Below is a small trained network, with its code and all its weights. Each question gives an input and a class and asks what happens when units are switched off, that is, made to give their printed mean instead of their output.

import numpy as np


def w(rows, s, z=0):
    codes = np.array(rows[::2]) - 128.0
    scale = np.full(codes.shape[1], s)
    scale[-1] = z or s
    return codes * scale


def f(y):
    return np.maximum(y, 0)


def log_softmax(a):
    a = a - a.max(-1, keepdims=True)
    return a - np.log(np.exp(a).sum(-1, keepdims=True))


def net(x, mask):
    res = np.array(x, float).reshape(1, 3) / 4 @ E
    y = f(res @ A[0][:, :-1].T + A[0][:, -1])
    res = res + np.where(mask, y, B[0][:, -1]) @ B[0][:, :-1]
    return log_softmax(res[-1] @ U[:, :-1].T + U[:, -1])


A, B = {}, {}
E = w([
[8,117,189,63,109,194,128,67],'x0',
[126,239,125,99,232,171,201,158],'x1',
[69,102,176,164,123,91,82,104],'x2',
],0.013)
A[0] = w([
[66,118,144,86,42,225,93,15,229],'N1',
[194,106,157,151,186,117,86,171,136],'N2',
[110,239,79,117,182,200,224,69,241],'N3',
[179,153,114,182,117,28,82,132,254],'N4',
[107,175,132,67,191,255,188,34,223],'N5',
[111,107,142,109,43,58,77,104,224],'N6',
],0.0086,0.0026)
B[0] = w([
[73,92,177,28,20,93,129,141,235],'N1',
[169,97,74,159,131,179,129,189,175],'N2',
[150,101,127,111,161,166,247,209,251],'N3',
[214,133,94,181,135,111,72,130,213],'N4',
[150,97,120,145,116,170,178,151,247],'N5',
[118,188,148,87,112,64,79,73,202],'N6',
],0.013,0.015)
U = w([
[118,57,204,134,95,160,153,173,1],'0',
[82,121,186,82,63,45,65,58,157],'1',
[147,254,110,212,241,193,159,209,229],'2',
[190,110,84,254,137,71,4,126,211],'3',
],0.01,0.0034)

Each question gives the input, the list of numbers given to net, and the class t.
The units are the neurons (one row each of A and B). Each row of codes is followed by its name. A weight is (code - 128) times the scale printed after its matrix; where a second scale follows, it is the last column's (A, B and U).
mask holds one flag per neuron, in row order. A switched-off neuron (its flag False) gives its mean, the last column of its row in B, instead of its output. The means were averaged over made-up inputs and are rounded, as every weight is.
A unit's drop is (log p(t) with every unit on - log p(t) with that unit switched off) / (log p(t) with every unit on - log p(t) with every unit switched off).
The circuit of an input: a set's keep is (log p(t) with only the set's units on - log p(t) with every unit switched off) / (log p(t) with every unit on - log p(t) with every unit switched off). Starting from all 6 units, units are removed one at a time, each time the one whose removal leaves the highest keep (on an exact tie, the one counted first), for as long as the keep stays at least 0.8.
circuit, biggest first: the units of the circuit, biggest drop first
top k neurons: the k neurons with the biggest drops, biggest first
drop when u is switched off: that unit's drop, to one decimal
input [-7,3,5], class 3: top 2 neurons : [N3 N4]
input [-1,3,8], class 3: circuit, biggest first : [N3 N1]
input [7,-3,-6], class 1: top 3 neurons : [N1 N3 N2]
input [6,8,-1], class 0: top 3 neurons : [N1 N5 N4]
input [-6,3,4], class 3: circuit, biggest first : [N3]
input [-1,-2,-5], class 3: top 3 neurons : [N3 N1 N5]
input [-1,-2,4], class 3: top 2 neurons : [N1 N4]
input [-3,0,-4], class 2: top 2 neurons : [N1 N6]
input [-2,-5,7], class 3: top 2 neurons : [N4 N1]
input [-1,-3,-4], class 3: drop when N1 is switched off : 0.5
input [0,-1,-4], class 2: drop when N6 is switched off : 0.1
input [8,7,-4], class 0: drop when N1 is switched off : 0.2
